Known rows, with every step that occurs
gevutid, fetu, sobe, fupon, pumumo, nubusoz: [  3.4  -3.2  -8.0  -7.9  21.3   7.5  10.4 -14.4   7.0  -9.0  -5.5 -15.2
  15.4 -21.1 -20.9  -2.0   7.4  -6.0  11.1  -1.8  -6.4  -0.6  17.2   0.8
  18.4   2.6  -5.9  -5.9   5.5   0.6  12.9  -1.2 -16.0  16.4  -2.8 -16.9
   9.1 -31.3   3.6  -8.9  -3.0 -24.0 -24.7  -3.6  10.2]
gevutid, buvuf, nubusoz, fetu, sobe: [  3.1   3.4  26.5  -8.9  11.2  -8.5   4.5 -34.9  -5.1   6.8  -1.2  -6.9
   1.0 -12.4 -33.8   2.0   7.8  -0.5  -5.6 -18.3   6.4  17.5   7.5 -30.9
  -8.6  -3.5  10.4 -24.8  -2.7   0.9   9.0   8.1 -16.7 -12.1 -22.5 -10.9
   8.3 -31.6  15.9  -2.1  23.3 -20.8 -13.5 -17.2  20.3]
nodezon, buvuf, nubusoz, sobe, gevutid, fupon: [ -2.8   9.9   9.9 -25.6  17.4  -7.7  -5.4 -18.6   2.6   9.2 -10.4 -21.2
 -12.7  -0.3   9.4  11.9   8.9   3.7   2.0  -8.5  -5.9   2.1  32.3 -10.1
  -2.4 -21.5 -10.2 -35.9  13.6  -6.7  -1.5  13.4  -6.2  -1.8 -12.6  -5.7
  25.4 -17.8  14.2 -13.8  16.4 -23.9   9.3 -10.8  10.4]
fupon, buvuf, sobe, nodezon, gevutid, fetu: [ 11.5   0.4   1.6  -5.6   7.5  -8.7   3.8 -26.9   8.8  -2.7   0.8 -22.8
  17.7 -13.3 -34.5  12.1  20.5  16.8  19.3   0.0  -7.2 -31.2  24.5  -6.5
   1.7 -12.4 -19.3  16.1 -11.4   1.0   5.4   2.1 -12.3  10.6 -16.2  -0.7
  14.6 -20.5   7.5 -15.7  28.2 -11.1  -1.9   1.4  16.5]
fetu, sobe, buvuf, nubusoz: [  8.0  -3.1  -4.8   5.9  18.5  -9.4   8.1  -0.9  -3.3  -0.8   7.3 -17.4
  -2.0 -21.1 -22.4   0.4  25.2  -3.1  -0.8 -10.9  -3.6  12.6  15.6   4.4
  -2.5  -4.2   6.6 -21.5  14.1  11.0  22.0   0.4 -12.9   2.6 -15.5 -12.3
  24.7 -25.7  -2.4   1.3  11.1 -10.7 -19.1   2.7  15.0]
nodezon, gevutid, sobe, fupon: [ -4.0   2.4  16.7   5.1  11.5  -1.3   3.7 -46.7  -0.2  -1.3  -1.5 -14.7
   8.7   2.3  -3.2   2.6  -3.4   5.6  36.8   3.8  -5.1  -2.7  25.2   3.5
   5.5  -5.6 -28.9 -13.0  14.4 -17.0   5.9  16.0 -20.6  12.3  -7.2 -21.0
  21.0  -5.4   4.7   2.0   5.5   6.8  -8.2  -8.3  25.6]
sobe, nodezon, buvuf, nubusoz: [  2.4  -4.7   2.7  -3.8   7.1  -0.6  -9.8 -18.0  -3.1  13.2  -7.2 -33.8
   6.5  -7.8   4.3  -0.2  15.6   1.4   3.3   0.5  -9.9 -10.2  44.2 -10.8
 -14.1  -5.6 -10.7 -25.6   1.2   9.3   8.6  -8.0  15.5 -14.4  -8.4   0.8
  33.7 -20.9  -2.8  -3.9  10.8 -11.1  -7.9  -1.3  -6.7]
gevutid, fetu, sobe, buvuf: [ 10.7  -2.8 -11.2   3.3  22.7   8.0   3.3  -6.8  -6.7  -1.9  -5.3 -14.4
  23.6 -27.5 -25.3  -1.1   5.2   1.6   0.3  -9.2   3.6  -1.2  20.9   7.8
  19.8 -13.6  -5.3 -12.4  14.3   8.9  20.3  -5.5 -16.1  13.6  -7.7 -11.3
  22.7 -18.0  -6.2  -0.9  13.0 -16.5 -19.8  -2.8  21.0]
fupon, pumumo, nubusoz, sobe, gevutid: [ -2.6  -5.4  14.8  -9.8  10.3  -6.9   5.2  -2.3  20.5  -7.5   5.6 -33.1
  -0.7   2.3  -3.5  -6.8   9.5 -15.7   9.9  -1.5   5.2  -8.7  10.1  -7.2
   6.4   1.2  10.4  -6.4   6.4  17.7  -7.2 -11.9 -22.6  11.6   0.7  -5.3
  15.0 -26.0  11.3 -19.2 -19.7 -28.7  -6.1   7.1  -1.5]
buvuf, nubusoz, fetu, sobe: [  3.2   3.4  19.3 -17.8   6.5 -12.1  10.4 -18.7  -3.3  -0.7  18.7 -11.8
 -12.2  -9.5 -10.8   0.8   2.7  -8.8  -6.1  -3.9   2.5  14.9   3.2 -27.0
 -19.4   6.0  23.4 -21.5   2.5  -0.3  20.6   6.2  -6.3  -9.0 -18.7 -15.0
   4.1 -25.6  12.5   4.2  19.8 -20.0 -14.1 -11.4  18.5]
sobe, gevutid, nodezon, pumumo: [  5.1  12.5  -6.9   0.1 -11.7   7.4 -15.0 -30.5   7.1   1.1  -9.6 -38.9
  15.6   4.8 -10.0   7.3  10.5  -8.4   8.3  -4.3   3.1 -19.0  33.9   3.8
   0.5 -20.0 -32.5  -8.8  20.0  11.2  11.9   4.3  -0.3   3.3 -10.5  -1.8
  25.5  -5.6   8.1 -16.9   7.8 -12.4 -11.3  -9.1   2.0]
fetu, nubusoz, sobe, gevutid, fupon, buvuf: [ 15.1  -2.1  15.0 -34.6   5.0 -13.2  10.1 -18.1   8.1   1.1   4.9 -26.3
   0.4  -8.3 -17.6  10.3   7.9   5.9  -4.3  -8.4   4.1  -2.3  16.4  -1.6
   7.5 -24.3  -8.2   4.2  15.0  10.3   5.6   1.5 -28.9  27.2 -20.6 -14.2
  21.2 -25.2   6.8 -13.5   5.5  -0.2   2.5   3.3  18.9]
pumumo, nubusoz, fetu, sobe, fupon: [ -6.7  -2.9   8.9 -11.3   1.5   7.3   9.0 -18.8   1.6  -2.4   9.2 -19.7
  14.3 -17.4  -4.2  -4.8   9.0 -16.4  -4.9   2.6   0.8  11.2   4.2 -10.1
 -16.0   7.9  11.5 -10.4  11.1  -0.9  14.1 -23.8 -21.5  17.1  -1.5 -13.8
   2.9 -36.2  -1.2 -16.9 -10.8 -24.6 -20.3 -11.7   1.8]
fetu, sobe, nodezon, buvuf: [ 17.0   1.3  -1.3  -2.4  18.0   5.6   1.4 -14.8 -10.7   1.0  10.7 -16.9
  15.6 -19.8 -14.5  -5.9  15.2   2.4 -11.6   5.9  -4.7  -2.8  28.6   4.7
  -3.6  -9.3   7.3 -29.9   9.7  16.6  27.2 -25.6 -15.4  -2.3 -11.2  -0.9
  29.6 -27.0 -10.2   8.2   8.8 -10.7 -17.9  -3.4   1.8]
pumumo, nubusoz, sobe, gevutid: [ -3.3  -0.3   7.5  -3.2   5.3   3.0   0.3   0.9  10.4  -0.9  -0.4 -40.0
  11.4  -8.9   7.8  -2.0  18.9 -10.3  -9.4  -6.2   2.3  -5.8  13.3  -2.3
  -8.7  -7.6  -2.7  -3.7  17.1   8.5  -2.1 -10.1 -23.4  11.7   1.9  -6.6
  12.5 -15.9   2.6 -27.6 -20.9 -27.8  -3.3   1.1  -5.2]
buvuf, sobe, nodezon, fetu: [  2.7   0.9   7.4  -5.3   5.9   0.9  -2.9 -24.5  -2.1  -2.0   6.2 -21.3
  16.1  -6.3  -5.3   3.4   0.4  -2.1  10.8   6.7  -6.6 -28.6  37.1  -3.5
 -21.5  -7.5 -29.1   9.2  -2.2  13.5  16.0 -19.2  -2.4  -3.7 -10.6   9.0
  13.8  -9.8   9.5  -4.2  26.0 -20.1  -7.3   1.3   5.0]
gevutid, fupon, nubusoz, fetu, sobe, nodezon: [ 14.1  -6.4  27.8 -28.6  17.5  -5.9   4.1  -9.3  13.0  -8.6  10.3 -18.0
  -1.6  -7.6 -24.9   5.6  22.9  -9.8  -3.6  -2.4  14.4  -0.3   8.0  -4.2
  13.1  -5.1  17.7  -1.3   8.8  12.2 -16.6   8.9 -27.8   8.7 -22.1  -2.6
   9.3 -34.1  -7.8   7.7  10.7   3.6 -11.6 -24.7  19.0]
gevutid, sobe, fupon, pumumo, nubusoz: [ -9.8 -13.2   9.4 -11.7  12.8  -3.8   8.1 -24.5  15.6  -0.4  -8.6 -10.3
   5.0  -1.8 -11.7   1.4 -10.1  -9.1  47.6   2.6  -4.2  -3.2  15.1   4.9
  11.7   4.1 -22.7   4.6   7.2  -3.6 -16.7   2.5 -13.5  10.4   2.6 -13.2
  28.0 -25.2   7.4 -11.6  -9.9  -9.2  -6.4  -2.8  15.2]
pumumo, nubusoz, buvuf, sobe, gevutid, nodezon: [ -2.2   1.0   5.6  -5.3   4.3   6.9  -0.4 -20.1  12.1  10.2  -6.8 -30.3
  13.7  -8.3   7.1  12.6  16.9 -18.5   3.4 -10.6   0.5  -3.6  12.7 -20.5
 -19.7 -19.4 -21.8   2.0   4.9  -3.9  17.4 -22.4  -5.5  -4.9   2.5   3.1
  12.2 -21.2   6.8 -40.0  -4.9 -34.7   9.1 -10.3  -7.9]
sobe, fupon, nubusoz, fetu: [ -6.5  -9.0  24.3 -12.7  -7.4  -3.1  -4.1 -16.8  14.6   2.1   1.3 -17.8
   3.4   9.2   0.3  -2.7  10.2 -17.8  20.6  17.4   0.6 -13.0   8.2  -0.9
   4.4  20.0   0.1  10.6  10.8  -1.5   3.2   5.1  -7.7   9.0  -9.1  -5.2
 -11.7 -21.8   6.8 -10.5  -6.5   7.0 -19.9 -18.1   9.4]
fetu, nubusoz, buvuf, sobe: [  9.7  -3.4  21.7 -25.0   2.5  -1.6  13.2 -33.1  -0.2  12.2  13.7  -2.1
   8.8  -6.0  10.1   6.7 -11.2  -8.4   3.2  -3.4  -1.5  11.7   7.3 -23.8
 -18.1 -18.5  -8.6   1.9   5.2  -2.0  41.7 -30.4  -0.4  -2.4 -11.2  -0.6
   9.5 -20.8  18.0 -19.8  16.0  -9.3  14.6   1.6   9.0]
buvuf, nubusoz, fetu, sobe, nodezon, gevutid: [  6.6   4.3  22.0  -5.5   8.6 -14.4   6.4 -31.2  -9.6  -2.8  17.7 -29.1
 -12.4 -11.2 -11.5   1.6  13.8  -8.7  -8.4  -1.3   0.1   7.6  20.2 -25.8
 -23.5   4.3  19.3 -25.7  -0.6  -2.5  25.2   8.7 -12.3  -8.3 -22.2 -17.8
  13.2 -27.0   0.8  12.0  21.3 -11.4 -22.4 -11.5  17.2]
gevutid, fupon, buvuf, sobe: [  7.6   0.2   7.8 -34.6  18.5  -7.4  11.4 -12.5  28.1  -6.6   2.0  -3.6
   2.7  -7.2 -35.5  20.9  13.7  19.0  23.1 -14.6  -2.8  -3.5   0.9  -1.2
  17.7 -22.2 -11.9  10.1   0.1   7.7 -22.4  11.1 -16.2  16.8 -13.7  -0.3
   9.6 -24.4  18.9 -15.3  26.6 -14.6  14.0 -12.3  23.7]
buvuf, sobe, fupon, nubusoz, fetu: [ -5.8  -1.4  20.9 -10.8   1.2  -3.8   0.8 -26.7  15.1  -4.6   3.6  -7.1
   1.0   6.9   5.1   8.5   0.9 -17.9  16.8  15.6  -9.7 -22.9  12.9  -3.8
  -7.3   9.1 -11.0  18.6   5.3  -8.3   6.2   2.8  -6.7   1.2  -8.4   4.8
 -10.4 -18.0  21.0 -18.5  14.7 -12.3  -7.8 -15.8  18.6]
gevutid, fetu, nubusoz, fupon, buvuf, sobe: [ 14.2  -4.3   4.2 -28.8  10.8  -0.5   9.9 -29.1  -1.3   8.8 -15.1   2.6
  14.0 -13.5 -17.3   5.3  -9.4   4.6   3.7 -12.2   0.8  -0.4  21.0 -24.2
   2.7 -13.9 -21.7   6.9   3.5 -12.1  16.6 -17.7  -1.7  25.5 -12.2  -7.0
   5.6 -21.7  11.9 -21.9  20.0 -19.5   6.1  -2.7  20.1]
fetu, nubusoz, fupon, buvuf, sobe, nodezon: [ 19.0  -9.7  13.2 -27.1   3.4 -11.0   9.4 -27.0   0.6  12.8  -5.3  -7.3
   2.1  -7.5 -16.4   2.5   4.7   0.3  -0.5  -6.8  -2.8   2.1  22.6 -21.4
 -14.5  -8.3 -12.4   6.8   3.1  -0.4  19.0 -35.5  -4.9  24.0 -15.2  -0.3
  12.6 -29.9   3.3 -17.8  11.3  -5.6   5.6   0.9   8.1]
nodezon, nubusoz, fetu, sobe, gevutid, fupon, buvuf: [  9.0  18.4  13.7 -26.8  22.8  -7.9  14.9 -29.8   1.4   2.9  18.1 -12.4
   6.2 -16.7 -36.5  11.5   6.9  -4.6   0.5   7.4  21.5 -11.3  14.3  -8.8
  -2.1 -10.0   2.1 -20.0  12.7   3.4  17.3  -8.3 -14.7  27.1 -19.0 -14.0
  24.2 -20.2  12.8   1.2  11.4  -3.3 -13.1 -20.1  12.2]
gevutid, fupon, pumumo, nubusoz, sobe: [  2.0  -6.5  22.4 -29.0  25.9  -4.6  12.6  -4.0  29.4 -10.2   4.6 -16.0
  -4.6  -1.4 -14.1   3.2   7.0  -3.6  16.9 -15.9   6.9  11.6   3.4  -7.4
  24.7 -13.1  11.5 -11.2   8.6  15.1 -30.6   1.8 -27.8  18.1  -3.6  -3.7
  15.3 -32.9  10.3 -12.6  -3.2 -26.8   2.1  -7.2  12.7]
pumumo, nubusoz, fupon, buvuf: [  0.3  -8.1   5.9 -17.2   3.9  -0.3   6.3  -0.6  14.0  12.1 -11.2 -10.3
   9.8  -7.9 -13.1  -5.8  25.3  -0.7   7.9 -15.1   4.0  14.6   0.8 -21.6
 -11.0   3.9  -3.6  -3.0   6.4  -3.8  -6.7 -33.1  -8.4  26.5   0.8  -1.9
  -1.6 -28.1   1.9 -35.8 -17.4 -24.9   8.5  -5.0 -10.8]
gevutid, nodezon, buvuf, sobe, fupon, pumumo, nubusoz: [ -3.0   0.6   1.2  -6.0   1.9   7.2  -1.7 -42.9  11.4  11.9 -14.3  -4.9
  16.3   6.1  -0.6   6.3  -0.7  -9.0  24.8   1.3  -6.1 -18.7  39.3 -18.7
   2.7 -17.3 -32.7 -21.8   9.2  -8.2   0.0 -11.6   1.4   5.5  -3.8   7.2
  21.0 -30.1  12.0 -35.8  10.4 -40.9  -7.9  -6.2   7.3]
nubusoz, fupon, buvuf, sobe, nodezon, fetu: [ 11.4  -1.2  13.9 -23.6   9.5 -11.8  -1.8 -16.0   1.9  12.2  -9.8  -4.5
   0.3  -1.0 -26.5   1.4   9.4   3.9  17.1  -3.0   2.2  -8.4  18.8 -16.1
 -12.9  -3.1 -17.4   7.5  -3.1   0.7  12.1 -38.3 -13.2  21.9 -11.3  11.1
  -1.2 -19.2   4.1 -15.5  18.4 -18.6   6.6 -11.3   3.9]
sobe, nodezon, pumumo, nubusoz, buvuf: [  2.2   0.0   7.3  -0.2  -6.8   8.5  -7.5 -18.9   1.4   6.7   4.9 -39.0
  22.1 -13.4   1.9  -4.1  21.9 -14.7  10.3  -2.6  -3.0   5.0  26.1  -2.6
 -19.8  -6.8  -3.9  -3.4   5.2  12.3  18.0 -32.8  -0.7  -6.8  -4.6  12.5
  27.7 -26.8  -6.5 -22.8   3.8 -10.2  -4.8  -1.3 -23.0]

Rows
[  7.5   9.4   4.2  -9.3 -12.9   3.4   0.8 -36.5   9.5  10.9  -6.5   0.4
  19.3   0.3 -20.6   3.9  15.3  -7.4  20.9 -13.9   4.2   1.2  21.5 -23.4
 -10.1 -18.0 -25.0  -4.8  12.2 -11.0  -0.4 -19.3  -6.2  15.6 -14.9  16.3
  10.8 -28.8  10.3 -48.0  20.7 -36.7   2.0  -6.4   0.7] => gevutid, nodezon, pumumo, nubusoz, fupon, buvuf, sobe
[ 17.5  -0.2   7.1 -10.4  26.9  -9.0   3.4 -15.9  -7.4   3.7   1.7 -14.0
 -11.1 -12.1 -16.5  -5.8  16.7  -7.9  -6.4  -0.3  -5.3   8.3  30.7 -11.7
  -6.8  -0.6  15.3 -37.0   2.5   7.6  23.7 -25.5 -12.4  -2.0 -13.2  -1.2
  26.5 -36.5  -6.5   8.2   9.3 -18.7 -15.0  -7.3   1.6] => fetu, sobe, nodezon, buvuf, nubusoz, fupon, pumumo
[  2.7  10.0   5.2  -3.8 -15.9  10.5   0.9 -43.9   0.1   3.8   5.1 -11.2
  23.1  -6.3 -15.6  -1.4   7.7 -17.9  13.0  -2.1   4.4   6.5  23.3 -11.1
  -6.9 -10.4 -10.9 -16.9  19.9  -5.3  15.0 -12.8 -15.9  12.9 -14.7   2.3
  14.7 -35.1   0.5 -29.7  13.6 -28.1 -25.2 -12.5   4.0] => gevutid, nodezon, pumumo, nubusoz, fetu, sobe, fupon
[  4.6   6.8   6.7  -5.0 -18.6   1.6   0.3 -31.2  11.9   9.6   0.2 -13.2
  22.9  -1.1 -21.8   1.1  19.2  -5.0  28.8  -5.7   2.4  -3.3  21.0  -7.5
   4.5 -15.6 -19.3  -2.8  16.9  -3.7  -1.7  -2.9 -18.9  17.2 -15.9   9.5
  14.0 -31.6   4.8 -45.5  11.5 -26.6 -13.7  -1.8   0.9] => gevutid, nodezon, pumumo, nubusoz, sobe, fupon, buvuf
[ 18.1  -8.2   2.8 -23.2  12.1  -1.4   5.3 -28.7  -3.7   9.5 -17.8 -11.3
  14.8 -17.7 -19.8   5.6  -3.7   2.1   0.0 -10.3  -1.1  -7.7  32.1 -20.7
   1.0 -14.1 -22.9  10.2  -0.3  -6.2  16.4 -21.0  -1.2  22.0 -12.0  -4.4
  14.9 -25.3   1.4 -17.3  19.3 -15.6  -0.3  -3.2  15.6] => gevutid, fetu, nubusoz, fupon, buvuf, sobe, nodezon
[ -0.6   9.7   6.8  -2.1 -12.6  10.2  -2.4 -43.4   9.3  11.2  -3.2 -10.9
  20.9   0.3  -1.0   8.3   8.1 -18.2  27.6  -6.0  -3.7   2.3  24.0 -14.7
 -10.0 -19.4 -29.4  -4.3  13.8 -11.4  16.9 -14.5  -3.2  -0.2  -8.1  14.6
  13.2 -26.8  11.0 -45.9  17.9 -32.3  -4.9 -11.0  -2.8] => gevutid, nodezon, pumumo, nubusoz, buvuf, sobe, fupon
[ -1.6  -0.7  10.9   1.6  13.6   8.1   2.3 -27.1   2.6   6.2  -3.8 -32.6
  19.6 -17.9   9.6   7.6  18.1 -12.7   4.5  -8.5  -3.7  -0.6  21.4 -22.3
 -19.7 -14.6 -15.1  -0.7  -2.9 -11.4  21.9 -23.4  -9.1  -3.1   1.2  -0.1
  13.2 -23.5  -0.5 -31.1   2.7 -28.2   5.3  -6.9  -6.6] => pumumo, nubusoz, buvuf, sobe, nodezon, gevutid, fetu
[ 10.8   7.5  22.0 -13.8 -13.6  -5.5  -3.6 -25.6   0.3  -3.6  15.9 -14.0
   7.4   3.0 -18.7  -3.0  22.6 -25.0  -3.8  10.3  19.4 -13.4  11.6 -10.1
  -5.9   2.7   9.6  -2.3  15.5   0.8  11.9   3.0 -22.6   4.2 -30.1   0.6
   2.3 -27.3   1.4  -9.7  10.8  -0.7 -18.4 -15.9  11.1] => fupon, nubusoz, fetu, sobe, gevutid, nodezon, pumumo
[  2.1   9.6 -10.8 -13.5 -12.4  -6.1   0.7 -27.1  17.7  -0.8  -3.8 -22.3
  16.4  -6.8 -32.1  17.4  29.6   3.8  20.9  -5.6  -5.8 -25.7  19.5  -4.1
 -11.2 -16.7 -33.2  18.4   0.2  -1.2  -1.2  -0.4  -8.2  14.4 -16.8   3.5
  16.2 -25.8  18.6 -43.3  19.0 -24.2   6.0   2.6   2.4] => fupon, buvuf, sobe, gevutid, nodezon, pumumo, nubusoz
[  9.4  -0.9  31.8  -8.7  24.2 -23.8   6.2 -15.9  12.2  -4.6   8.6 -36.4
 -25.6   0.6  -9.0   5.9  18.6  -3.3   9.9 -11.0  -2.6   2.0  26.8 -18.1
   4.4  -7.6  13.3 -19.6   0.1   5.7  -7.9  27.5 -21.0  -5.9 -18.8  -7.4
  21.2 -25.1   5.1   3.8  16.8 -15.4 -10.8  -3.9  18.3] => buvuf, nubusoz, sobe, nodezon, gevutid, fupon, pumumo
[  8.4  -3.2  25.7 -12.1  14.4  -7.2  -1.2 -48.8  -6.2   9.3 -17.3  -6.9
   9.1  -4.2 -30.7   0.6  -1.9  -5.3   7.5 -12.5   2.1  -6.1  39.4 -25.5
 -10.8 -11.1 -27.3  -4.0  -7.7   5.9  10.3 -29.1 -16.3   5.6 -18.9   7.2
  17.1 -31.8  13.1 -10.1  24.4 -21.3  -5.2  -5.8  10.3] => gevutid, buvuf, sobe, nodezon, fetu, nubusoz, fupon, pumumo
[ 20.9   2.7  20.0   6.3  30.5 -14.3   6.1 -31.9  -7.4  -3.1   1.1 -22.6
 -11.8 -12.3 -34.7  -4.4  28.4  -4.7  -6.6 -10.5  -1.7  11.9  29.4 -17.5
  -3.0  -0.6  12.8 -33.6  -2.1   4.1  22.0  -7.2 -30.2   0.1 -20.9 -10.0
  21.0 -35.4  -7.0  15.1  11.1 -10.0 -24.0 -10.3  11.3] => fetu, sobe, nodezon, gevutid, buvuf, nubusoz, fupon, pumumo
[ 14.0  -4.1  29.2 -25.8  15.7  -9.9  13.0 -46.9   4.6   3.1  10.4 -18.9
  -3.5  -4.6  -0.7  12.7  -1.2  -9.9  10.4  -5.9  -2.1   8.7  24.0 -22.6
  -6.5 -24.2  -8.0  -4.1  -1.9  -0.5  30.3 -19.9 -13.7   4.5 -16.3  -4.6
  23.8 -33.1   8.3  -7.8  20.1  -2.4   8.4  -2.7  13.9] => fetu, nubusoz, buvuf, sobe, nodezon, gevutid, fupon, pumumo
[ 11.4  -2.2  14.6 -22.6 -16.6  -8.3   4.5 -37.7  -3.4  17.7   3.2  -6.2
  20.8   1.1 -30.9  -1.1   3.1   5.2  28.1   1.5  11.9 -15.5  32.6 -16.1
   2.4 -17.2 -38.8   1.8  11.7   3.4  17.0  -6.3 -20.9  27.6 -28.2  -5.2
   8.4 -25.9   1.7 -20.8  17.2 -11.6 -20.3   5.4  14.0] => gevutid, nodezon, fetu, nubusoz, sobe, fupon, buvuf
[ 18.7  -6.2  10.0  -2.7   9.9  -4.0  -1.5 -35.7  -7.7   7.3 -11.1 -36.6
  14.7 -13.2 -20.7  -0.8  17.9   6.8   2.9  -5.0   0.5 -10.4  43.1 -14.9
   0.5 -10.3 -17.0  -6.1   0.2  -1.9  18.7 -13.6 -11.6  22.1 -14.8 -11.3
  22.9 -22.2 -15.4  -1.5   9.6   4.3 -13.6  -2.9   8.3] => sobe, nodezon, gevutid, fetu, nubusoz, fupon, buvuf
[  2.6   4.2  16.8 -29.9  17.7 -19.3   7.8 -20.8   8.1 -10.3   8.6 -27.7
 -28.1  -6.0 -21.3  11.8   7.8 -13.5  -1.9  -8.2   2.7   9.8  10.1 -19.4
  -5.9  -0.6  18.7 -19.6  -0.4   4.9   6.6  18.3 -13.9  -1.3 -19.3 -21.0
  14.8 -33.2  13.3   9.8  17.4 -18.2 -13.2 -18.0  22.3] => buvuf, nubusoz, fetu, sobe, gevutid, fupon, pumumo
[ -3.9  -1.5  20.6 -35.8  -4.9  -8.5   8.0 -41.7  -5.5  10.3  10.1  -2.9
   6.8   2.0  -2.5   0.0 -11.5 -10.5  34.0   8.9   0.3   0.2  25.4 -17.2
 -19.9  -4.3 -33.9   5.8  -1.0  -0.5  43.9 -31.6  -7.1  14.4 -18.9  -6.1
   2.0 -24.9  20.0 -12.6  17.8  -7.8  -1.5   7.2   1.9] => nodezon, fetu, nubusoz, buvuf, sobe, fupon, pumumo
[ -3.6  11.6   5.5 -32.2  14.6  -4.9  -3.0 -32.0  -6.4   5.5  -5.4 -17.7
 -11.2  -7.9  -1.5  12.8   5.6  -2.2  -5.8  -4.2  -2.7   8.5  29.0 -15.4
 -12.6 -15.3  -1.9 -41.4   9.1  -8.9  12.1   3.7  -5.0   0.3 -16.7 -14.5
  25.0 -28.3  10.2  -2.7  21.8 -21.0   0.3 -20.3  13.3] => nodezon, buvuf, nubusoz, fetu, sobe, gevutid, fupon
[ -0.3  -5.6  17.0  -3.9  17.8  -2.7   5.7 -27.7  12.5  -2.3   0.9 -30.5
   6.9  -6.2  -2.9   1.3  10.3 -17.5  20.3  -3.2   0.2  -6.6  21.0 -23.6
  -1.6  -5.5  -1.4  -4.1 -10.8   0.3  12.6 -21.1 -12.1   0.1  -0.4  -1.0
  17.5 -32.2   6.0 -20.0   0.1 -28.1  -1.0   0.4  -2.1] => fupon, pumumo, nubusoz, buvuf, sobe, nodezon, gevutid, fetu
[ 10.7   1.0  15.1 -15.7   0.6 -24.8   9.7 -24.6   0.6   1.0  16.8 -25.6
  -6.3 -14.0 -42.0   6.2  31.7   9.3   9.4  -1.1   1.1  -3.2  10.6 -21.3
 -13.2   2.5  14.5  -6.5 -11.2   0.1  14.3   9.4 -18.9   6.4 -29.0 -16.1
  11.8 -35.9   1.2  -0.9  23.5  -2.9 -13.8  -3.7  15.3] => fupon, buvuf, nubusoz, fetu, sobe, nodezon, gevutid
[ -1.2   7.1  -3.4 -29.2  12.9  -3.3   5.6 -15.4  -0.7 -11.5   6.3 -23.6
   5.6 -12.5 -29.3  -0.2  22.4  -3.5  10.5  -3.2   7.2  -2.1  25.7   3.0
  -8.2  -5.4 -24.8 -10.6   7.0  14.5  12.1 -10.4 -28.2  25.1 -19.4 -19.3
  13.7 -26.8   5.0   3.0   1.1 -16.4 -14.3   1.1  -1.7] => nodezon, fetu, sobe, gevutid, fupon, pumumo, nubusoz
[ 11.5  -4.8  -2.9  -4.8  31.6  -6.7   5.1  -7.4  -3.4   0.7 -14.2 -11.5
  -3.4 -19.4 -27.4  -0.8   6.3  -8.1   5.3 -15.4   3.2   9.8  22.8  -8.9
  16.6  -5.1   2.7 -19.4   7.1   0.0  17.0  -5.3 -13.0  13.8  -9.6 -11.3
  19.6 -27.8  -2.5  -1.0  13.4 -24.7 -17.1  -6.6  20.9] => gevutid, fetu, sobe, buvuf, nubusoz, fupon, pumumo
[  2.7   3.8  18.4  -7.8  13.4  -2.5   8.9 -57.9  -0.7  -0.8  -1.3 -16.7
   6.8  -2.3   2.2   7.7  -6.2  -5.0  23.2   1.1  -7.3  -2.5  31.0 -19.1
   4.6 -12.8 -22.8  -8.2   0.9 -21.0  36.5   0.3 -12.7  14.7 -11.9 -17.5
   8.9 -19.8  14.8 -11.0  17.8  -7.0  -5.5  -2.9  21.6] => nodezon, gevutid, fetu, nubusoz, buvuf, sobe, fupon, pumumo
